Below is a small trained network, with its code and all its weights. Each question gives an input and a class and asks what happens when units are switched off, that is, made to give their printed mean instead of their output.

import numpy as np


def w(rows, s, z=0):
    codes = np.array(rows[::2]) - 128.0
    scale = np.full(codes.shape[1], s)
    scale[-1] = z or s
    return codes * scale


def f(y):
    return y / 2 * (1 + np.tanh(0.7978845608 * (y + 0.044715 * y**3)))


def log_softmax(a):
    a = a - a.max(-1, keepdims=True)
    return a - np.log(np.exp(a).sum(-1, keepdims=True))


def net(x, mask):
    res = np.array(x, float).reshape(1, 2) / 4 @ E
    y = f(res @ A[0][:, :-1].T + A[0][:, -1])
    res = res + np.where(mask, y, B[0][:, -1]) @ B[0][:, :-1]
    return log_softmax(res[-1] @ U[:, :-1].T + U[:, -1])


A, B = {}, {}
E = w([
[226,228,15,128,101,118,167,225,152],'x0',
[245,101,211,130,204,112,132,188,106],'x1',
],0.012)
A[0] = w([
[177,132,158,123,183,122,172,171,109,14],'neuron 0',
[130,162,105,180,120,168,139,190,173,49],'neuron 1',
[128,110,89,137,125,81,161,159,167,24],'neuron 2',
[146,201,56,138,76,142,194,248,129,153],'neuron 3',
[187,202,60,62,100,124,154,92,154,32],'neuron 4',
[51,193,52,113,2,153,142,107,227,107],'neuron 5',
[70,132,28,148,131,134,111,85,157,1],'neuron 6',
],0.0076,0.0071)
B[0] = w([
[139,129,155,154,197,204,169,152,121,155],'neuron 0',
[109,93,129,134,144,174,116,121,105,151],'neuron 1',
[73,115,159,226,180,255,177,133,21,129],'neuron 2',
[126,116,130,116,123,106,101,95,110,249],'neuron 3',
[120,102,135,120,135,168,122,114,103,173],'neuron 4',
[161,121,148,121,150,137,132,156,153,231],'neuron 5',
[129,121,158,135,173,182,132,149,109,159],'neuron 6',
],0.03,0.015)
U = w([
[85,66,150,112,135,150,99,49,93,120],'0',
[176,117,164,123,158,153,151,249,152,136],'1',
[169,148,98,63,77,17,105,138,196,248],'2',
[110,167,108,180,114,143,141,143,138,92],'3',
[112,152,126,132,110,142,168,145,119,89],'4',
[101,130,109,146,104,134,186,149,115,93],'5',
[120,149,107,140,107,133,168,146,128,89],'6',
[109,168,114,144,110,139,172,152,114,92],'7',
],0.019,0.016)

Each question gives the input, the list of numbers given to net, and the class t.
The units are the neurons (one row each of A and B). Each row of codes is followed by its name. A weight is (code - 128) times the scale printed after its matrix; where a second scale follows, it is the last column's (A, B and U).
mask holds one flag per neuron, in row order. A switched-off neuron (its flag False) gives its mean, the last column of its row in B, instead of its output. The means were averaged over made-up inputs and are rounded, as every weight is.
A unit's drop is (log p(t) with every unit on - log p(t) with that unit switched off) / (log p(t) with every unit on - log p(t) with every unit switched off).
The circuit of an input: a set's keep is (log p(t) with only the set's units on - log p(t) with every unit switched off) / (log p(t) with every unit on - log p(t) with every unit switched off). Starting from all 7 units, units are removed one at a time, each time the one whose removal leaves the highest keep (on an exact tie, the one counted first), for as long as the keep stays at least 0.8.
units of the circuit, in order: the units of the circuit, biggest drop first
top k neurons: the k neurons with the biggest drops, biggest first
drop of u: that unit's drop, to one decimal
input [3,-6], class 1: units of the circuit, in order => (neuron 5)
input [-6,-8], class 1: units of the circuit, in order => (neuron 5; neuron 3)
input [-4,-6], class 1: units of the circuit, in order => (neuron 3; neuron 5)
input [5,4], class 0: units of the circuit, in order => (neuron 3; neuron 5)
input [4,-2], class 0: top 2 neurons => (neuron 3; neuron 4)
input [-1,-3], class 2: top 2 neurons => (neuron 0; neuron 2)
input [-1,-4], class 1: top 2 neurons => (neuron 3; neuron 5)
input [6,6], class 0: top 2 neurons => (neuron 3; neuron 5)
input [4,4], class 0: drop of neuron 5 => 0.7
input [1,0], class 2: drop of neuron 1 => 0.0
input [6,-4], class 0: drop of neuron 3 => 1.6
